Below are the code and all the weights of a small trained network. Each question names an input and a class and asks about switching units off, where a switched-off unit gives its printed mean instead of its output.

import numpy as np


def w(rows, s, z=0):
    codes = np.array(rows[::2]) - 128.0
    scale = np.full(codes.shape[1], s)
    scale[-1] = z or s
    return codes * scale


def norm(h):
    return h / np.sqrt((h * h).mean(-1, keepdims=True) + 1e-5)


def f(y):
    return np.maximum(y, 0)


def log_softmax(a):
    a = a - a.max(-1, keepdims=True)
    return a - np.log(np.exp(a).sum(-1, keepdims=True))


def net(x, mask):
    res = np.array(x, float).reshape(1, 8) / 4 @ E
    u = 0
    for l in range(2):
        y = f(norm(res) @ A[l][:, :-1].T + A[l][:, -1])
        res = res + np.where(mask[u : u + 9], y, B[l][:, -1]) @ B[l][:, :-1]
        u += 9
    return log_softmax(norm(res)[-1] @ U[:, :-1].T + U[:, -1])


A, B = {}, {}
E = w([
[203,99,39,194,125,125,219,86,247,92,110,159],'x0',
[199,109,206,129,39,108,220,176,70,84,70,138],'x1',
[117,123,120,128,142,150,168,141,107,179,124,132],'x2',
[202,228,160,108,194,151,148,58,60,133,181,206],'x3',
[124,122,125,134,132,147,143,134,119,147,130,127],'x4',
[87,187,91,67,155,181,192,188,128,40,155,109],'x5',
[142,73,222,115,255,67,162,158,162,122,174,115],'x6',
[138,199,148,205,155,147,116,164,124,134,82,115],'x7',
],0.0056)
A[0] = w([
[138,118,222,143,226,76,153,177,148,127,160,83,3],'L0N0',
[156,145,77,198,141,182,201,87,183,84,125,193,40],'L0N1',
[6,75,116,187,86,96,152,201,206,135,33,1,16],'L0N2',
[82,159,42,166,215,164,53,97,181,154,171,76,35],'L0N3',
[136,211,116,250,197,111,104,179,103,99,59,107,71],'L0N4',
[104,220,162,230,140,99,112,215,186,163,96,122,16],'L0N5',
[122,103,180,189,122,114,96,70,188,197,73,144,50],'L0N6',
[67,58,127,72,78,100,147,115,151,121,202,220,24],'L0N7',
[65,179,53,112,169,167,189,224,164,15,142,137,88],'L0N8',
],0.0066,0.0046)
B[0] = w([
[102,186,50,197,77,90,162,89,156,148,188,25,181],'L0N0',
[68,164,168,173,131,149,49,193,218,140,92,173,205],'L0N1',
[52,81,63,140,150,86,146,109,81,45,164,234,254],'L0N2',
[254,143,86,66,137,25,157,224,48,125,61,121,216],'L0N3',
[160,42,124,66,68,193,131,98,120,125,228,118,185],'L0N4',
[212,14,159,85,56,226,89,100,155,136,217,89,167],'L0N5',
[112,130,146,107,158,144,144,65,109,134,50,118,178],'L0N6',
[225,85,121,43,60,235,106,141,191,175,209,90,163],'L0N7',
[128,133,197,92,145,176,155,12,133,122,40,91,230],'L0N8',
],0.0079,0.0061)
A[1] = w([
[139,137,67,92,82,157,92,138,120,126,115,141,79],'L1N0',
[164,110,63,147,132,129,177,130,221,116,114,190,158],'L1N1',
[127,118,162,155,186,75,162,151,211,107,163,123,101],'L1N2',
[102,208,69,161,48,161,117,96,107,125,86,156,4],'L1N3',
[163,118,176,191,48,140,195,187,97,70,107,131,158],'L1N4',
[50,171,173,98,119,139,71,175,52,129,171,107,148],'L1N5',
[158,68,132,193,120,89,91,48,117,197,82,160,137],'L1N6',
[167,100,109,75,121,201,126,119,167,153,195,142,26],'L1N7',
[190,254,158,165,160,156,139,78,108,134,205,235,127],'L1N8',
],0.0085,0.0034)
B[1] = w([
[179,153,130,179,183,138,185,132,129,181,222,92,204],'L1N0',
[136,182,231,161,116,142,41,185,68,186,141,174,255],'L1N1',
[91,204,60,203,32,138,131,75,89,206,133,97,180],'L1N2',
[80,116,103,173,116,53,184,34,181,182,215,2,197],'L1N3',
[231,147,88,63,238,69,70,185,110,174,143,111,219],'L1N4',
[132,147,194,237,104,171,82,134,239,153,54,173,221],'L1N5',
[82,182,156,53,161,214,195,114,159,40,103,78,227],'L1N6',
[153,26,146,107,78,173,114,181,94,109,173,82,190],'L1N7',
[60,15,41,112,101,96,154,157,119,38,130,203,222],'L1N8',
],0.0079,0.0066)
U = w([
[32,55,57,151,103,73,141,135,90,41,146,222,212],'0',
[201,52,166,88,54,219,98,147,133,141,225,75,76],'1',
[88,204,218,206,91,146,46,172,192,194,67,176,210],'2',
[99,203,74,203,96,55,195,39,122,197,222,5,1],'3',
[97,182,185,41,180,204,198,29,120,70,16,75,41],'4',
[211,171,97,62,183,30,94,203,58,151,76,106,105],'5',
],0.012,0.0037)

Each question gives the input, the list of numbers given to net, and the class t.
The units are the neurons (one row each of A and B). Each row of codes is followed by its name. A weight is (code - 128) times the scale printed after its matrix; where a second scale follows, it is the last column's (A, B and U).
mask holds one flag per neuron, layer by layer. A switched-off neuron (its flag False) gives its mean, the last column of its row in B, instead of its output. The means were averaged over made-up inputs and are rounded, as every weight is.
A unit's drop is (log p(t) with every unit on - log p(t) with that unit switched off) / (log p(t) with every unit on - log p(t) with every unit switched off).
The circuit of an input: a set's keep is (log p(t) with only the set's units on - log p(t) with every unit switched off) / (log p(t) with every unit on - log p(t) with every unit switched off). Starting from the 12 units with the biggest drops (on a tie, the unit counted first), units are removed one at a time, each time the one whose removal leaves the highest keep (on an exact tie, the one counted first), for as long as the keep stays at least 0.8.
circuit, biggest first: the units of the circuit, biggest drop first
most important unit: the unit with the biggest drop
k most important neurons: the k neurons with the biggest drops, biggest first
top k neurons in layer l: the k neurons of layer l with the biggest drops, biggest first
input [2,-1,-6,-2,-2,-3,-7,4], class 3: circuit, biggest first => L1N3
input [-5,7,2,-6,3,5,2,6], class 5: top 2 neurons in layer 1 => L1N4, L1N8
input [4,7,8,6,3,-1,8,-4], class 3: 2 most important neurons => L1N2, L0N0
input [-7,-3,-5,-6,-1,-3,-1,-4], class 2: 3 most important neurons => L1N5, L1N8, L0N4
input [-5,-8,-7,1,-7,-6,5,6], class 5: 2 most important neurons => L0N3, L0N8
input [5,3,7,5,-3,7,-7,6], class 3: top 2 neurons in layer 1 => L1N3, L1N6
input [-2,-7,-5,6,-1,-2,1,-6], class 5: top 3 neurons in layer 0 => L0N3, L0N2, L0N4
input [8,-7,5,5,8,-4,2,2], class 2: 2 most important neurons => L0N1, L1N1
input [-6,6,8,-6,-7,3,6,7], class 1: 3 most important neurons => L0N5, L0N3, L0N4
input [-8,6,-6,5,2,6,3,-5], class 2: top 2 neurons in layer 0 => L0N3, L0N2
input [-3,1,3,2,-4,-7,7,-5], class 3: top 2 neurons in layer 0 => L0N0, L0N8
input [-4,7,-7,4,7,-8,6,5], class 4: 4 most important neurons => L1N6, L0N3, L0N6, L1N1
input [3,6,-6,0,5,1,4,3], class 5: 2 most important neurons => L1N4, L1N3
input [4,0,-7,7,2,2,7,8], class 1: top 2 neurons in layer 0 => L0N4, L0N5
input [4,1,8,3,6,6,-6,-2], class 3: 4 most important neurons => L1N3, L1N6, L1N5, L0N6
input [0,-2,6,0,-1,8,-5,-2], class 4: most important unit => L0N8
input [0,5,8,-4,4,5,5,4], class 3: 3 most important neurons => L0N0, L0N3, L1N6
input [-7,6,-1,-4,-3,-8,-2,-6], class 4: 2 most important neurons => L1N6, L1N1
input [-7,-3,-5,2,-4,2,5,-6], class 2: 3 most important neurons => L1N5, L0N4, L0N5
input [1,6,-4,4,-6,-8,7,-1], class 4: top 3 neurons in layer 1 => L1N6, L1N3, L1N0
input [-4,2,2,-7,2,5,7,-7], class 0: most important unit => L0N2
input [-4,8,-8,-3,7,6,-7,-2], class 5: 2 most important neurons => L1N4, L0N0
input [-3,2,4,-7,6,2,-7,2], class 0: 3 most important neurons => L0N2, L0N0, L1N2
input [1,-6,2,8,1,8,7,-7], class 0: 2 most important neurons => L1N8, L1N6
input [-8,0,6,6,-3,5,6,5], class 2: 2 most important neurons => L1N5, L0N2
input [5,-8,-1,5,-7,6,7,2], class 5: top 3 neurons in layer 1 => L1N3, L1N0, L1N6
input [7,2,6,8,-8,8,6,5], class 0: most important unit => L1N8
input [5,7,3,-3,-1,-8,5,-6], class 4: top 2 neurons in layer 0 => L0N6, L0N3
input [-6,-1,-5,0,2,-3,-8,-6], class 3: top 3 neurons in layer 1 => L1N3, L1N0, L1N1
